Below are the code and all the weights of a small trained network. Each question names an input and a class and asks about switching units off, where a switched-off unit gives its printed mean instead of its output.

import numpy as np


def w(rows, s, z=0):
    codes = np.array(rows[::2]) - 128.0
    scale = np.full(codes.shape[1], s)
    scale[-1] = z or s
    return codes * scale


def norm(h):
    return h / np.sqrt((h * h).mean(-1, keepdims=True) + 1e-5)


def f(y):
    return np.maximum(y, 0)


def log_softmax(a):
    a = a - a.max(-1, keepdims=True)
    return a - np.log(np.exp(a).sum(-1, keepdims=True))


def net(x, mask):
    res = np.array(x, float).reshape(1, 3) / 4 @ E
    u = 0
    for l in range(2):
        y = f(norm(res) @ A[l][:, :-1].T + A[l][:, -1])
        res = res + np.where(mask[u : u + 9], y, B[l][:, -1]) @ B[l][:, :-1]
        u += 9
    return log_softmax(norm(res)[-1] @ U[:, :-1].T + U[:, -1])


A, B = {}, {}
E = w([
[98,45,47],'x0',
[95,68,201],'x1',
[254,110,197],'x2',
],0.0059)
A[0] = w([
[9,62,130,181],'L0N1',
[189,64,142,183],'L0N2',
[184,183,106,147],'L0N3',
[98,96,127,35],'L0N4',
[92,155,63,203],'L0N5',
[114,90,69,67],'L0N6',
[174,171,118,134],'L0N7',
[108,151,121,4],'L0N8',
[149,153,73,9],'L0N9',
],0.012,0.0031)
B[0] = w([
[113,19,3,254],'L0N1',
[238,34,143,225],'L0N2',
[182,233,26,212],'L0N3',
[163,175,71,145],'L0N4',
[47,180,202,227],'L0N5',
[106,152,154,182],'L0N6',
[147,195,40,194],'L0N7',
[206,149,142,132],'L0N8',
[137,171,184,154],'L0N9',
],0.0059,0.0058)
A[1] = w([
[60,193,47,132],'L1N1',
[96,181,201,233],'L1N2',
[48,209,58,205],'L1N3',
[190,79,52,62],'L1N4',
[28,95,125,120],'L1N5',
[2,99,197,127],'L1N6',
[75,189,253,79],'L1N7',
[132,138,145,1],'L1N8',
[120,176,142,75],'L1N9',
],0.0097,0.0042)
B[1] = w([
[106,113,255,225],'L1N1',
[54,160,91,180],'L1N2',
[104,111,218,254],'L1N3',
[124,157,148,181],'L1N4',
[89,56,94,190],'L1N5',
[99,80,78,174],'L1N6',
[126,198,95,153],'L1N7',
[198,94,176,128],'L1N8',
[91,132,187,142],'L1N9',
],0.0092,0.0069)
U = w([
[85,191,110,2],'0',
[187,4,188,62],'1',
[73,184,190,229],'2',
[20,39,154,254],'3',
[125,116,60,2],'4',
[104,79,1,214],'5',
[240,175,45,246],'6',
[168,103,178,46],'7',
],0.0098,0.0043)

Each question gives the input, the list of numbers given to net, and the class t.
The units are the neurons (one row each of A and B). Each row of codes is followed by its name. A weight is (code - 128) times the scale printed after its matrix; where a second scale follows, it is the last column's (A, B and U).
mask holds one flag per neuron, layer by layer. A switched-off neuron (its flag False) gives its mean, the last column of its row in B, instead of its output. The means were averaged over made-up inputs and are rounded, as every weight is.
A unit's drop is (log p(t) with every unit on - log p(t) with that unit switched off) / (log p(t) with every unit on - log p(t) with every unit switched off).
The circuit of an input: a set's keep is (log p(t) with only the set's units on - log p(t) with every unit switched off) / (log p(t) with every unit on - log p(t) with every unit switched off). Starting from the 12 units with the biggest drops (on a tie, the unit counted first), units are removed one at a time, each time the one whose removal leaves the highest keep (on an exact tie, the one counted first), for as long as the keep stays at least 0.8.
circuit, biggest first: the units of the circuit, biggest drop first
unit that matters most: the unit with the biggest drop
top k neurons: the k neurons with the biggest drops, biggest first
k most important neurons of layer l: the k neurons of layer l with the biggest drops, biggest first
drop of u: that unit's drop, to one decimal
input [8,7,3], class 5: circuit, biggest first	[L1N1 L1N3]
input [-4,-2,2], class 6: unit that matters most	L0N5
input [-6,5,-2], class 5: 2 most important neurons of layer 0	[L0N3 L0N5]
input [-8,6,-6], class 5: top 2 neurons	[L0N3 L1N6]
input [-6,6,-4], class 5: 2 most important neurons of layer 0	[L0N3 L0N7]
input [-4,4,-1], class 5: 3 most important neurons of layer 0	[L0N3 L0N2 L0N5]
input [-7,7,-6], class 5: 2 most important neurons of layer 0	[L0N3 L0N7]
input [-8,8,2], class 0: top 3 neurons	[L1N7 L0N1 L1N2]
input [1,1,0], class 5: drop of L0N1	0.2
input [-8,5,1], class 0: drop of L1N2	0.2
input [-4,8,-2], class 5: drop of L1N6	0.1
